[-1.54  3.96 -2.97 -2.13  5.05 -2.77  4.07 -0.40  2.88 -0.92  1.73  4.34
 -1.15  0.05 -3.62  4.32  3.82 -1.43  0.03 -1.31 -0.02 -0.51 -3.94  4.81
  1.67 -2.47 -6.94 -1.31] : U
[-1.89  1.79 -2.21  0.97 -4.36 -2.30  0.87  0.56  2.62  1.72 -1.28 -2.20
  2.09 -1.62  1.97  0.47  1.58 -4.95 -0.76  0.59 -1.70  0.26 -1.19  2.59
  1.77 -2.83 -1.67 -2.95] : U
[-2.19  1.28 -2.73 -0.62  2.39 -3.70  4.88 -1.50  1.76 -0.23 -1.69 -6.68
 -0.88 -0.17 -3.49  4.87  0.96 -3.42 -0.36 -2.20  2.04  0.13 -5.49  4.37
  1.80 -4.02 -3.82 -2.24] : U
[-2.83 -1.59 -1.87  1.05  2.09 -0.02 -2.19 -0.89  3.03 -2.55  5.12  2.02
  0.11  1.59  3.69 -1.83  7.57 -4.63 -2.14  2.75 -3.09 -0.46 -2.16  4.22
 -3.39  2.45 -4.68  0.55] : C
[ 0.30 -1.29 -1.38 -0.54  1.49 -0.99 -1.54 -0.20  0.22 -3.07  0.70  0.97
  0.24  1.71  3.46 -2.19  3.78 -1.27 -2.35  0.70 -3.29 -0.68  0.03  1.04
 -2.17  2.17 -2.03 -2.91] : U
[-1.03 -0.44 -1.22 -0.76  0.29 -1.51 -0.54  1.19  1.52 -2.21  1.07  2.18
  1.09  1.17  2.26 -0.47  4.32 -1.63 -0.62  1.30 -1.72 -1.37 -0.11  2.48
  0.20  2.90 -2.24  1.91] : U
[-1.13  0.02 -2.27 -0.92 -0.33 -1.23 -0.56  0.60  2.02  0.26  1.00  0.13
 -0.01 -0.61  2.67 -0.78  3.68 -0.62 -0.46  2.41 -2.17 -1.70 -1.79  0.84
 -0.30  1.56 -1.39 -0.85] : C
[ 0.01 -0.44 -1.07  1.53  0.52 -2.37 -1.77  0.05 -1.06 -2.42 -0.41  0.85
  0.79  1.37  3.62 -1.43  2.15 -1.84 -1.57  0.51 -1.56  0.36  0.46 -0.10
 -3.14  2.52 -2.57 -2.67] : U
[-1.16  2.45 -2.62  0.11  0.75 -2.13 -0.85 -0.27  0.81 -1.77  0.36  0.64
 -2.95  1.04  1.49 -1.17  3.42 -1.67 -0.83 -0.40 -3.22 -0.79 -3.37  1.45
 -1.53  2.24 -5.44 -2.24] : C
[ 1.43  1.60 -3.26 -0.30  0.68 -3.00 -1.23 -0.72  1.02 -2.47  1.03 -0.13
 -1.44  0.99  2.41 -2.48  2.03 -1.72 -1.75 -1.15 -0.48  0.29 -2.06  1.53
 -2.34  1.16 -1.89 -2.68] : U
[-1.65 -1.44 -2.05  0.14 -2.42 -0.28 -0.91  1.94  2.90 -1.49  0.85 -0.94
  3.34  0.24  6.09 -1.65  7.05 -4.50  0.36  4.04 -5.48 -0.58 -0.65  2.33
  0.04  0.42 -2.00 -0.49] : U
[-1.55  0.82 -0.51  1.62 -0.54 -2.16 -0.01  1.79  0.70 -1.72  2.96 -0.35
  0.35 -0.11  2.57 -0.74  2.26 -2.19 -0.38  0.31  0.26 -0.96 -2.00  1.05
 -0.38  0.44 -2.20 -1.33] : C
[-0.23 -3.13 -2.94  2.31  2.51  1.22 -2.80 -1.33  2.27 -1.24 -1.29  0.61
 -0.49 -0.06  0.73 -2.63  7.28  0.38  0.99  0.30 -2.81 -2.81 -0.68 -5.81
  0.48 -0.25 -0.68  3.46] : C
[ 0.77 -2.00 -2.45  4.26  6.24  4.54 -2.83 -0.98  2.07 -4.08 -1.68  2.97
 -1.98  0.65 -0.11 -2.94  5.56 -0.25 -1.27 -1.67 -1.40 -2.39  0.60 -5.40
 -2.35  0.77 -0.59 -3.98] : C
[-1.15  1.47 -3.04 -1.34 -2.44 -2.30  0.01  0.59  0.77 -1.42  0.34  0.64
  0.63  0.56  3.87 -0.47  2.28 -3.46 -0.62  0.22 -3.01 -0.16 -0.99  4.65
 -1.79  0.78 -3.52 -1.40] : C
[ 3.27 -1.53 -1.72 -1.11  1.42 -0.87 -1.22  1.95 -0.94 -1.61  2.78  2.38
  1.21  1.11  3.22 -1.44  5.25  0.97 -0.05  2.96 -2.86 -0.23 -1.06  1.81
 -1.25  3.50 -2.22  2.67] : U
[-0.31 -0.40 -3.06 -0.63  0.68 -3.04  0.27  0.65  0.60 -2.28  1.24  1.67
 -0.06 -0.08  3.51 -1.36  5.12 -0.22 -1.17  1.56 -3.47 -0.87 -0.62 -0.13
 -3.03  3.82 -2.65 -0.05] : U
[-1.13  0.14 -1.70 -2.52  0.05 -0.98 -0.99 -0.35  0.85 -1.24  1.51 -0.67
 -0.98  0.06  1.84  0.12  2.00 -0.76 -0.16  2.70 -3.98 -1.15 -1.94  3.26
  1.03  2.80 -2.49 -0.55] : C
[-0.84 -3.31 -0.55  0.02 -0.77 -1.47  0.09  2.39  2.15 -2.19  1.78  1.27
  2.92  2.94  2.93 -0.64  4.75 -2.61 -3.97  3.52 -2.61  0.49 -1.10 -0.19
 -1.30  1.44 -2.59  0.46] : C
[-2.14  1.63 -3.30 -0.95 -1.03 -1.55  0.14  0.90  1.43 -1.59  0.18  1.27
  0.53 -2.35  3.26  1.55  5.37 -3.52 -1.05  2.46 -1.35  1.03 -2.67  3.03
  1.54  0.00 -4.72 -0.20] : C
